Below are the code and all the weights of a small trained network. Each question names an input and a class and asks about switching units off, where a switched-off unit gives its printed mean instead of its output.

import numpy as np


def w(rows, s, z=0):
    codes = np.array(rows[::2]) - 128.0
    scale = np.full(codes.shape[1], s)
    scale[-1] = z or s
    return codes * scale


def f(y):
    return y / 2 * (1 + np.tanh(0.7978845608 * (y + 0.044715 * y**3)))


def log_softmax(a):
    a = a - a.max(-1, keepdims=True)
    return a - np.log(np.exp(a).sum(-1, keepdims=True))


def net(x, mask):
    res = np.array(x, float).reshape(1, 2) / 4 @ E
    y = f(res @ A[0][:, :-1].T + A[0][:, -1])
    res = res + np.where(mask, y, B[0][:, -1]) @ B[0][:, :-1]
    return log_softmax(res[-1] @ U[:, :-1].T + U[:, -1])


A, B = {}, {}
E = w([
[249,153,98,74],'x0',
[85,46,76,42],'x1',
],0.013)
A[0] = w([
[193,128,116,83,139],'N0',
[94,209,180,227,208],'N1',
[29,126,192,143,254],'N2',
[247,237,167,166,183],'N3',
[30,106,75,82,131],'N4',
[181,78,60,66,86],'N5',
[152,136,141,69,111],'N6',
[115,132,173,135,77],'N7',
[103,158,102,164,104],'N8',
[121,162,129,88,99],'N9',
[213,145,116,140,94],'N10',
[143,150,152,110,114],'N11',
[172,160,114,138,88],'N12',
[209,127,93,112,172],'N13',
],0.016,0.0072)
B[0] = w([
[183,139,180,68,182],'N0',
[209,243,169,162,222],'N1',
[9,210,41,168,208],'N2',
[158,65,10,139,251],'N3',
[3,82,125,95,185],'N4',
[112,192,245,95,188],'N5',
[149,134,177,112,153],'N6',
[114,78,213,203,134],'N7',
[128,119,171,158,140],'N8',
[136,125,153,126,130],'N9',
[91,47,140,122,178],'N10',
[128,105,139,135,137],'N11',
[101,57,153,145,154],'N12',
[198,139,129,37,192],'N13',
],0.04,0.023)
U = w([
[153,243,57,204,230],'0',
[203,37,10,82,76],'1',
[1,88,48,85,193],'2',
[144,155,177,35,166],'3',
[187,110,187,206,4],'4',
[178,75,210,185,19],'5',
[173,63,141,226,29],'6',
],0.0081,0.0044)

Each question gives the input, the list of numbers given to net, and the class t.
The units are the neurons (one row each of A and B). Each row of codes is followed by its name. A weight is (code - 128) times the scale printed after its matrix; where a second scale follows, it is the last column's (A, B and U).
mask holds one flag per neuron, in row order. A switched-off neuron (its flag False) gives its mean, the last column of its row in B, instead of its output. The means were averaged over made-up inputs and are rounded, as every weight is.
A unit's drop is (log p(t) with every unit on - log p(t) with that unit switched off) / (log p(t) with every unit on - log p(t) with every unit switched off).
The circuit of an input: a set's keep is (log p(t) with only the set's units on - log p(t) with every unit switched off) / (log p(t) with every unit on - log p(t) with every unit switched off). Starting from the 12 units with the biggest drops (on a tie, the unit counted first), units are removed one at a time, each time the one whose removal leaves the highest keep (on an exact tie, the one counted first), for as long as the keep stays at least 0.8.
circuit, biggest first: the units of the circuit, biggest drop first
k most important neurons: the k neurons with the biggest drops, biggest first
drop of u: that unit's drop, to one decimal
input [-8,0], class 0: 2 most important neurons -> (N1; N10)
input [8,1], class 3: 2 most important neurons -> (N5; N0)
input [2,1], class 3: circuit, biggest first -> (N3)
input [-7,0], class 0: 2 most important neurons -> (N1; N10)
input [6,0], class 1: 2 most important neurons -> (N3; N1)
input [5,5], class 3: drop of N13 -> 0.0
input [2,-8], class 1: drop of N3 -> 1.7
input [8,3], class 3: drop of N5 -> 0.7
input [5,6], class 3: drop of N0 -> 0.0
input [7,1], class 3: 2 most important neurons -> (N5; N0)
